Below are the code and all the weights of a small trained network. Each question names an input and a target symbol and asks about switching units off, where a switched-off unit gives its printed mean instead of its output.

import numpy as np


def w(rows, s, z=0):
    codes = np.array(rows[::2]) - 128.0
    scale = np.full(codes.shape[1], s)
    scale[-1] = z or s
    return codes * scale


def f(y):
    return y / 2 * (1 + np.tanh(0.7978845608 * (y + 0.044715 * y**3)))


def softmax(a):
    e = np.exp(a - a.max(-1, keepdims=True))
    return e / e.sum(-1, keepdims=True)


def log_softmax(a):
    a = a - a.max(-1, keepdims=True)
    return a - np.log(np.exp(a).sum(-1, keepdims=True))


def net(x, mask):
    ids = ['ΔΠΩεζμψ'.index(c) for c in x.split()]
    T = len(ids)
    res = E[ids] + P[:T]
    u = 0
    for l in range(2):
        r = res
        for j in range(2):
            rows = slice(2 * j, 2 * j + 2)
            q, k, v = (r @ M[l][rows].T for M in (Q, K, V))
            z = softmax(np.where(np.tri(T) > 0, q @ k.T / 2**0.5, -1e9)) @ v
            o = O[l][rows]
            res = res + np.where(mask[u + j], z, o[:, -1]) @ o[:, :-1]
        u += 2
        y = f(res @ A[l][:, :-1].T + A[l][:, -1])
        res = res + np.where(mask[u : u + 8], y, B[l][:, -1]) @ B[l][:, :-1]
        u += 8
    return log_softmax(res[-1] @ U[:, :-1].T + U[:, -1])


Q, K, V, O, A, B = {}, {}, {}, {}, {}, {}
E = w([
[189,150,127,111],'Δ',
[182,123,144,119],'Π',
[190,163,119,107],'Ω',
[142,135,217,103],'ε',
[60,186,147,183],'ζ',
[220,8,60,138],'μ',
[95,47,180,227],'ψ',
],0.016)
P = w([
[145,134,113,43],'0',
[108,85,122,11],'1',
[120,111,124,48],'2',
[95,134,104,74],'3',
[122,146,109,117],'4',
[139,167,112,131],'5',
[153,177,122,150],'6',
[172,179,132,165],'7',
[181,186,134,179],'8',
[199,196,138,192],'9',
[213,203,143,204],'10',
[215,207,140,213],'11',
[220,196,133,232],'12',
],0.011)
Q[0] = w([
[10,126,101,98],'L0H1',
[151,132,196,148],'L0H1',
[108,139,130,236],'L0H2',
[8,100,68,85],'L0H2',
],0.016)
K[0] = w([
[78,102,178,6],'L0H1',
[188,159,125,219],'L0H1',
[254,143,91,125],'L0H2',
[97,60,27,18],'L0H2',
],0.012)
V[0] = w([
[113,1,160,116],'L0H1',
[162,134,72,143],'L0H1',
[78,90,133,176],'L0H2',
[203,129,80,91],'L0H2',
],0.012)
O[0] = w([
[168,254,176,218,37],'L0H1',
[67,175,112,89,220],'L0H1',
[195,137,153,198,4],'L0H2',
[46,133,17,170,183],'L0H2',
],0.0072,0.0034)
A[0] = w([
[179,74,89,232,4],'L0N1',
[254,145,111,20,84],'L0N2',
[105,182,31,142,125],'L0N3',
[185,198,78,81,52],'L0N4',
[184,172,129,144,55],'L0N5',
[188,40,58,131,79],'L0N6',
[16,161,81,192,23],'L0N7',
[125,176,157,196,155],'L0N8',
],0.0076,0.0033)
B[0] = w([
[66,235,140,111,139],'L0N1',
[134,52,172,234,254],'L0N2',
[158,146,184,46,183],'L0N3',
[124,159,255,139,168],'L0N4',
[67,112,214,158,149],'L0N5',
[175,116,79,171,152],'L0N6',
[158,87,211,131,177],'L0N7',
[89,2,78,39,163],'L0N8',
],0.0061,0.0067)
Q[1] = w([
[97,9,33,186],'L1H1',
[2,88,70,204],'L1H1',
[151,99,193,193],'L1H2',
[62,30,180,122],'L1H2',
],0.0074)
K[1] = w([
[118,102,161,98],'L1H1',
[157,117,151,7],'L1H1',
[138,148,133,138],'L1H2',
[79,131,127,152],'L1H2',
],0.021)
V[1] = w([
[24,135,254,66],'L1H1',
[147,99,51,179],'L1H1',
[100,152,217,90],'L1H2',
[7,131,139,140],'L1H2',
],0.0081)
O[1] = w([
[64,49,109,116,220],'L1H1',
[87,141,89,195,83],'L1H1',
[164,87,91,53,251],'L1H2',
[254,91,159,136,99],'L1H2',
],0.0067,0.003)
A[1] = w([
[88,152,171,116,123],'L1N1',
[125,191,69,124,205],'L1N2',
[121,250,151,132,115],'L1N3',
[70,185,40,49,68],'L1N4',
[193,204,119,158,179],'L1N5',
[140,148,99,41,254],'L1N6',
[67,70,67,124,216],'L1N7',
[235,127,85,107,179],'L1N8',
],0.012,0.0071)
B[1] = w([
[131,59,149,139,138],'L1N1',
[162,197,215,130,165],'L1N2',
[139,131,170,47,163],'L1N3',
[255,124,172,178,175],'L1N4',
[115,100,144,49,181],'L1N5',
[74,123,44,153,255],'L1N6',
[173,209,162,171,225],'L1N7',
[104,133,74,68,205],'L1N8',
],0.0094,0.0082)
U = w([
[199,166,155,157,67],'Δ',
[70,216,192,218,193],'Π',
[196,164,133,154,89],'Ω',
[11,132,104,108,253],'ε',
[235,24,133,84,14],'ζ',
[148,171,206,90,53],'μ',
[196,92,254,198,105],'ψ',
],0.0071,0.0059)

Each question gives the input, a string of symbols that net reads in full, and the target symbol t.
The units are the heads (2 rows each of Q, K, V and O) and the neurons (one row each of A and B). Each row of codes is followed by its name. A weight is (code - 128) times the scale printed after its matrix; where a second scale follows, it is the last column's (O, A, B and U).
mask holds one flag per unit, layer by layer, with each layer's heads first. A switched-off unit (its flag False) gives its mean, the last column of its rows in O or B, instead of its output. The means were averaged over made-up inputs and are rounded, as every weight is.
A unit's drop is (log p(t) with every unit on - log p(t) with that unit switched off) / (log p(t) with every unit on - log p(t) with every unit switched off).
The circuit of an input: a set's keep is (log p(t) with only the set's units on - log p(t) with every unit switched off) / (log p(t) with every unit on - log p(t) with every unit switched off). Starting from the 12 units with the biggest drops (on a tie, the unit counted first), units are removed one at a time, each time the one whose removal leaves the highest keep (on an exact tie, the one counted first), for as long as the keep stays at least 0.8.
circuit, biggest first: the units of the circuit, biggest drop first
top k neurons in layer l: the k neurons of layer l with the biggest drops, biggest first
heads that matter: for each layer, one digit per head in row order, 1 if its drop is at least 0.15 and else 0, layers parted by /
input ψ ε Π Ω Ω Ω μ ε μ, target ε: heads that matter => 10 / 00
input Δ μ Ω Ω Δ ε ε ε Δ ε Ω, target ε: circuit, biggest first => [L0H1, L1N6]
input ε ζ ζ Π Δ Δ ε Π Δ Δ ε Δ, target ε: heads that matter => 10 / 00
input Π ε Δ Ω Ω ψ Δ ζ ζ Π, target ζ: heads that matter => 11 / 00
input Δ μ ψ ε ψ Ω μ ζ Δ μ Δ Ω ζ, target ε: heads that matter => 11 / 01
input ε ζ ψ ζ ζ ε Δ Ω ψ ψ μ, target ψ: top 3 neurons in layer 0 => [L0N5, L0N2, L0N1]
input Ω Π ζ Ω, target ζ: circuit, biggest first => [L0H2, L1H2, L0H1, L1N8]
input ψ Ω ε ε μ ε Ω ε Ω μ ζ Ω Π, target ζ: circuit, biggest first => [L0H1, L1N7]
input ψ ψ Δ Π, target ψ: circuit, biggest first => [L0H2, L0H1]
input ε ε μ Ω ε ψ Ω Δ ψ ψ ε Ω, target ψ: heads that matter => 01 / 00
input ζ Δ Δ Δ ε μ Δ Ω Ω ζ ε, target ζ: circuit, biggest first => [L0H1]
input Δ μ Π μ μ ζ ε Δ Ω ε, target ε: circuit, biggest first => [L0H1, L1N4]
input ζ ψ Δ Π, target ψ: top 3 neurons in layer 0 => [L0N2, L0N3, L0N5]
input Π ζ Π Ω Ω Ω Π μ Δ Ω, target μ: heads that matter => 00 / 10
input Π Π Π ε Ω ζ ε Δ, target ζ: heads that matter => 11 / 00
input Δ Δ ε Δ ε μ ε ε Π, target ε: circuit, biggest first => [L1N4, L1N7]
input Δ Δ ψ Δ Δ μ ψ ε μ Δ Π, target μ: top 2 neurons in layer 1 => [L1N3, L1N2]
input Δ ζ ε Δ ζ Ω ζ ε μ Δ Π, target μ: top 4 neurons in layer 0 => [L0N2, L0N3, L0N6, L0N7]
input Ω Π ψ Ω ζ ε ε, target ζ: heads that matter => 11 / 01
input ψ Ω μ μ μ, target μ: heads that matter => 10 / 10
input ε Δ Δ ψ ε ζ ψ ε, target ψ: circuit, biggest first => [L0H2, L1N6]
input Ω ψ Ω μ ε Δ ζ ζ ψ ε ε Δ, target ε: top 3 neurons in layer 1 => [L1N4, L1N7, L1N8]
input ψ Δ ε Δ ζ ζ ε Δ ε ε Δ Ω, target ε: top 2 neurons in layer 1 => [L1N6, L1N8]
input Δ ψ Δ Δ ε ζ Δ ζ ε ψ Δ, target ψ: circuit, biggest first => [L0H2, L0N2]
input μ Π Δ ζ ε Δ μ, target ε: top 3 neurons in layer 1 => [L1N4, L1N8, L1N7]
input ε Δ ε ζ Π μ ε, target μ: top 3 neurons in layer 1 => [L1N3, L1N5, L1N2]
input ζ Δ ε ε ζ μ Δ μ Δ, target μ: heads that matter => 00 / 10
